[[-1.64  0.28  3.92  3.53]
 [-6.51 -0.16  6.67  0.88]
 [-7.92 -0.87  3.22 -3.89]]
->
[[-0.16  6.67]
 [-0.87  3.22]]

[[ 8.43  0.65  3.93]
 [ 4.80 -3.64  3.51]
 [-1.89 -2.48 -5.55]
 [ 4.33 -2.90  2.97]]
->
[[-3.64  3.51]
 [-2.48 -5.55]]

[[ 0.23  3.13 -1.11]
 [ 4.08  2.59  1.04]
 [-7.61 -6.01  6.12]
 [ 2.55  4.36 -2.78]
 [ 2.92  4.58 -0.08]]
->
[[ 2.59  1.04]
 [-6.01  6.12]]

[[-0.10  5.38 -1.20]
 [-0.74  4.62 -4.33]
 [-1.95 -7.18 -6.81]
 [-4.67  5.58  0.18]
 [-1.30 -1.84 -1.19]]
->
[[ 4.62 -4.33]
 [-7.18 -6.81]]

[[-0.58 -0.97  0.34 -1.91  3.76]
 [ 2.23  3.54 -7.25  6.09  1.34]
 [ 3.43  5.85 -4.32  5.50 -4.07]]
->
[[ 3.54 -7.25]
 [ 5.85 -4.32]]

[[ 2.94 -2.54 -0.49  1.58]
 [-2.90  3.68 -1.15 -1.20]
 [-6.93  0.33  1.58  0.76]
 [-1.69 -2.71 -0.77  2.72]]
->
[[ 3.68 -1.15]
 [ 0.33  1.58]]

[[-7.14 -4.78  3.58  1.83]
 [-5.09 -7.96  5.89 -2.69]
 [-5.50 -1.54  2.63  4.38]
 [-6.31 -2.39  3.51 -4.09]]
->
[[-7.96  5.89]
 [-1.54  2.63]]

[[-1.45 -3.61 -0.44 -2.18]
 [-1.82  0.35  2.40 -1.79]
 [ 2.51  2.57 -1.41  3.31]
 [ 6.35  1.71  4.23 -7.24]]
->
[[ 0.35  2.40]
 [ 2.57 -1.41]]
---
[[-3.26 -1.20  1.16 -0.15  1.08  1.67  1.64 -0.87 -2.70 -4.40]
 [ 0.74 -2.67 -0.03 -2.47  1.47 -0.08 -1.74  1.95 -4.98 -6.36]
 [-2.59  3.70  0.56  2.63 -1.15  2.18  3.74 -2.79  4.24  1.95]
 [ 0.13 -1.45  1.02 -0.65  1.80  0.52  0.59  0.64 -1.72 -4.04]
 [ 0.08 -3.83 -2.48 -3.37 -1.57 -2.72 -6.10  2.19 -6.80  0.38]
 [-1.77 -2.54  1.65  0.26  1.80 -0.02  0.95 -0.38 -1.31 -0.52]
 [ 1.59  1.99 -1.57  0.11 -1.92 -0.72 -1.28  0.18  1.84  3.12]]
->
[[ 0.74 -2.67 -0.03 -2.47  1.47 -0.08 -1.74  1.95 -4.98 -6.36]
 [ 0.13 -1.45  1.02 -0.65  1.80  0.52  0.59  0.64 -1.72 -4.04]
 [-1.77 -2.54  1.65  0.26  1.80 -0.02  0.95 -0.38 -1.31 -0.52]]

[[-0.19 -0.20]
 [-1.34 -0.60]
 [-2.91  2.28]
 [-7.73 -1.97]
 [ 4.32  4.02]
 [-1.28  0.28]
 [ 0.81  4.12]]
->
[[-1.34 -0.60]
 [-7.73 -1.97]
 [-1.28  0.28]]

[[-4.44 -8.11  5.46]
 [-4.75 -8.11  5.46]
 [ 4.47 -5.13  8.07]
 [ 4.62 -5.12  7.92]]
->
[[-4.75 -8.11  5.46]
 [ 4.62 -5.12  7.92]]

[[-3.73 -4.75  5.64  0.18  4.30 -3.76 -4.14 -0.60  0.16  0.64  5.33  4.10]
 [-2.00  0.23  4.96  3.22  0.31  0.42 -1.80 -2.42 -0.94 -2.19  1.41  3.91]
 [ 1.07 -2.86 -1.69 -2.63  1.86 -2.01  2.05  4.94 -1.72  2.65 -2.01  1.75]
 [-2.13 -1.26  0.68  1.05  3.12 -1.41 -2.00 -2.88  0.84 -2.12  3.49 -1.86]
 [-3.79  1.59 -0.63 -0.63 -0.02 -2.20  2.43  0.31  0.69 -1.09 -1.44 -1.55]
 [ 4.85  2.45 -5.09  2.84 -1.81  5.33  1.62  0.58  0.63  0.79 -2.19 -8.28]
 [-1.67  1.29  4.21 -2.99  5.26 -2.68 -1.30 -2.02 -3.12 -1.90  2.13 -1.53]
 [ 1.92 -2.55 -0.10  0.48  1.97  0.37 -2.25 -0.15 -0.37  1.52  2.48 -0.52]]
->
[[-2.00  0.23  4.96  3.22  0.31  0.42 -1.80 -2.42 -0.94 -2.19  1.41  3.91]
 [-2.13 -1.26  0.68  1.05  3.12 -1.41 -2.00 -2.88  0.84 -2.12  3.49 -1.86]
 [ 4.85  2.45 -5.09  2.84 -1.81  5.33  1.62  0.58  0.63  0.79 -2.19 -8.28]
 [ 1.92 -2.55 -0.10  0.48  1.97  0.37 -2.25 -0.15 -0.37  1.52  2.48 -0.52]]

[[-6.66  2.17 -4.37 -6.42]
 [-1.98  2.75 -0.24 -2.42]
 [-6.56 -0.07 -5.70 -6.41]
 [-3.29  0.01 -2.02 -3.40]
 [-1.60  2.46 -0.99 -2.29]
 [-2.70  2.18 -1.89 -0.83]
 [-5.63  3.31 -6.15 -6.03]
 [-2.72  1.81 -3.58 -3.39]
 [-5.78 -3.83 -5.38 -6.42]
 [-3.33  0.58 -1.80 -3.23]
 [-3.49  3.13 -2.20 -3.13]
 [-0.23  5.35  1.41  0.84]]
->
[[-1.98  2.75 -0.24 -2.42]
 [-3.29  0.01 -2.02 -3.40]
 [-2.70  2.18 -1.89 -0.83]
 [-2.72  1.81 -3.58 -3.39]
 [-3.33  0.58 -1.80 -3.23]
 [-0.23  5.35  1.41  0.84]]

[[-4.26  0.89  1.81 -4.24 -6.50 -0.38  3.44 -2.71  0.01 -0.44]
 [-4.67 -0.18 -5.18 -0.03 -3.81 -1.06 -2.58 -0.51 -1.77  1.60]
 [ 5.44 -0.55  0.27 -0.89 -3.44  0.38 -0.87  6.79  1.56  0.53]]
->
[[-4.67 -0.18 -5.18 -0.03 -3.81 -1.06 -2.58 -0.51 -1.77  1.60]]

[[ 1.04  3.01  0.76  2.74 -4.95  0.08  1.60 -4.40  1.57  3.29  2.88  2.33
   2.78 -4.88 -0.40 -4.81]
 [ 1.07  3.12  0.46  3.57 -3.40 -1.03  1.65 -3.54  1.13  3.83  2.61  2.85
   2.81 -4.26 -0.61 -4.15]
 [-1.50 -6.56  2.36 -6.74  1.99  3.94 -0.30  0.27 -0.19 -7.02 -1.30 -4.40
  -1.05  2.04  4.16  1.72]
 [ 0.21  0.50 -2.80  0.46  1.96 -2.32 -0.93  5.36 -0.93  0.28 -1.29  0.42
  -1.31  1.85 -1.85  2.43]
 [ 0.55  2.22 -3.45  2.20  0.91 -3.57 -0.71  2.76 -2.20  2.32 -1.15  1.62
  -1.13  1.08 -3.28  0.96]]
->
[[ 1.07  3.12  0.46  3.57 -3.40 -1.03  1.65 -3.54  1.13  3.83  2.61  2.85
   2.81 -4.26 -0.61 -4.15]
 [ 0.21  0.50 -2.80  0.46  1.96 -2.32 -0.93  5.36 -0.93  0.28 -1.29  0.42
  -1.31  1.85 -1.85  2.43]]
